Below is a small trained network, with its code and all its weights. Each question gives an input and a target symbol and asks what happens when units are switched off, that is, made to give their printed mean instead of their output.

import numpy as np


def w(rows, s, z=0):
    codes = np.array(rows[::2]) - 128.0
    scale = np.full(codes.shape[1], s)
    scale[-1] = z or s
    return codes * scale


def norm(h):
    return h / np.sqrt((h * h).mean(-1, keepdims=True) + 1e-5)


def f(y):
    return np.maximum(y, 0)


def softmax(a):
    e = np.exp(a - a.max(-1, keepdims=True))
    return e / e.sum(-1, keepdims=True)


def log_softmax(a):
    a = a - a.max(-1, keepdims=True)
    return a - np.log(np.exp(a).sum(-1, keepdims=True))


def net(x, mask):
    ids = ['αγδηθλπστφψ'.index(c) for c in x.split()]
    T = len(ids)
    res = E[ids] + P[:T]
    q, k, v = (norm(res) @ M[0].T for M in (Q, K, V))
    z = softmax(np.where(np.tri(T) > 0, q @ k.T / 3**0.5, -1e9)) @ v
    res = res + np.where(mask[0], z, O[0][:, -1]) @ O[0][:, :-1]
    y = f(norm(res) @ A[0][:, :-1].T + A[0][:, -1])
    res = res + np.where(mask[1:13], y, B[0][:, -1]) @ B[0][:, :-1]
    return log_softmax(norm(res)[-1] @ U[:, :-1].T + U[:, -1])


Q, K, V, O, A, B = {}, {}, {}, {}, {}, {}
E = w([
[83,136,116,193],'α',
[117,104,199,183],'γ',
[129,173,188,118],'δ',
[164,190,74,108],'η',
[122,156,116,147],'θ',
[149,208,98,132],'λ',
[91,122,151,202],'π',
[144,206,70,146],'σ',
[133,143,177,165],'τ',
[92,137,245,65],'φ',
[98,85,234,143],'ψ',
],0.012)
P = w([
[129,88,183,115],'0',
[172,95,110,108],'1',
[138,133,113,132],'2',
[36,127,107,86],'3',
[174,98,111,107],'4',
[132,137,112,135],'5',
[2,130,78,75],'6',
[174,99,109,105],'7',
[123,141,111,139],'8',
[2,126,54,89],'9',
],0.0084)
Q[0] = w([
[44,83,20,2],'H0',
[173,166,169,76],'H0',
[204,208,207,246],'H0',
],0.0065)
K[0] = w([
[1,121,87,54],'H0',
[126,163,204,104],'H0',
[247,166,161,190],'H0',
],0.0081)
V[0] = w([
[180,188,117,208],'H0',
[82,187,28,150],'H0',
[254,128,111,147],'H0',
],0.0028)
O[0] = w([
[2,216,78,89,143],'H0',
[113,132,203,220,6],'H0',
[122,174,186,124,88],'H0',
],0.0052,0.0017)
A[0] = w([
[254,85,132,172,7],'N0',
[113,5,126,162,6],'N1',
[114,88,171,197,157],'N2',
[55,125,190,127,120],'N3',
[160,169,46,158,79],'N4',
[97,114,129,174,167],'N5',
[98,29,150,42,143],'N6',
[114,120,67,77,162],'N7',
[95,137,122,121,171],'N8',
[225,104,120,120,4],'N9',
[134,184,138,162,127],'N10',
[70,190,145,48,48],'N11',
],0.0087,0.004)
B[0] = w([
[2,136,88,75,139],'N0',
[117,196,152,159,166],'N1',
[162,146,116,88,223],'N2',
[66,148,72,166,254],'N3',
[106,58,222,140,157],'N4',
[158,112,136,91,195],'N5',
[149,129,28,149,210],'N6',
[73,164,97,190,158],'N7',
[123,117,78,113,184],'N8',
[94,136,234,179,134],'N9',
[128,76,126,99,174],'N10',
[132,79,114,162,217],'N11',
],0.0075,0.0053)
U = w([
[133,6,129,140,122],'α',
[129,162,183,161,122],'γ',
[51,110,213,61,73],'δ',
[194,183,77,139,126],'η',
[70,49,202,151,129],'θ',
[120,98,147,212,152],'λ',
[194,69,50,140,111],'π',
[94,154,152,183,126],'σ',
[80,191,86,50,116],'τ',
[128,49,94,30,91],'φ',
[178,96,149,70,254],'ψ',
],0.015,0.0084)

Each question gives the input, a string of symbols that net reads in full, and the target symbol t.
The units are the heads (3 rows each of Q, K, V and O) and the neurons (one row each of A and B). Each row of codes is followed by its name. A weight is (code - 128) times the scale printed after its matrix; where a second scale follows, it is the last column's (O, A, B and U).
mask holds one flag per unit, heads first, then neurons. A switched-off unit (its flag False) gives its mean, the last column of its rows in O or B, instead of its output. The means were averaged over made-up inputs and are rounded, as every weight is.
A unit's drop is (log p(t) with every unit on - log p(t) with that unit switched off) / (log p(t) with every unit on - log p(t) with every unit switched off).
The circuit of an input: a set's keep is (log p(t) with only the set's units on - log p(t) with every unit switched off) / (log p(t) with every unit on - log p(t) with every unit switched off). Starting from the 12 units with the biggest drops (on a tie, the unit counted first), units are removed one at a time, each time the one whose removal leaves the highest keep (on an exact tie, the one counted first), for as long as the keep stays at least 0.8.
circuit, biggest first: the units of the circuit, biggest drop first
most important unit: the unit with the biggest drop
top k neurons: the k neurons with the biggest drops, biggest first
drop when u is switched off: that unit's drop, to one decimal
input τ ψ ψ δ γ δ δ δ τ, target τ: top 2 neurons -> [N11 N6]
input σ τ δ ψ γ γ γ δ σ, target σ: circuit, biggest first -> [N4 N6]
input σ ψ δ δ η, target σ: top 3 neurons -> [N7 N9 N4]
input δ γ δ π ψ δ δ α, target α: top 4 neurons -> [N4 N3 N5 N6]
input π λ δ α α, target α: top 3 neurons -> [N4 N6 N3]
input λ δ δ γ γ γ δ σ, target λ: circuit, biggest first -> [N4 N7 N2 N6]
input φ τ α δ δ π, target τ: circuit, biggest first -> [H0 N11 N2 N5]
input ψ θ γ π τ π δ δ φ, target τ: top 4 neurons -> [N6 N4 N3 N10]
input α ψ α φ φ γ, target γ: top 2 neurons -> [N6 N2]
input τ γ δ δ ψ γ π σ γ, target σ: top 3 neurons -> [N3 N6 N11]
input γ δ ψ π λ, target γ: most important unit -> N4
input δ φ δ, target δ: top 2 neurons -> [N6 N2]
input λ δ γ γ δ τ σ γ θ, target θ: top 2 neurons -> [N4 N6]
input σ σ φ γ σ, target λ: top 3 neurons -> [N4 N7 N6]
input π γ σ γ δ τ φ λ, target γ: top 4 neurons -> [N4 N6 N7 N3]
input ψ τ π, target τ: top 3 neurons -> [N11 N2 N6]
input δ λ δ ψ π γ γ γ, target τ: top 3 neurons -> [N0 N2 N1]
input δ δ δ γ λ τ, target τ: drop when N4 is switched off -> 0.2
input λ ψ π δ δ γ γ φ, target φ: drop when N6 is switched off -> 0.9
input ψ δ δ, target δ: drop when N6 is switched off -> 1.4
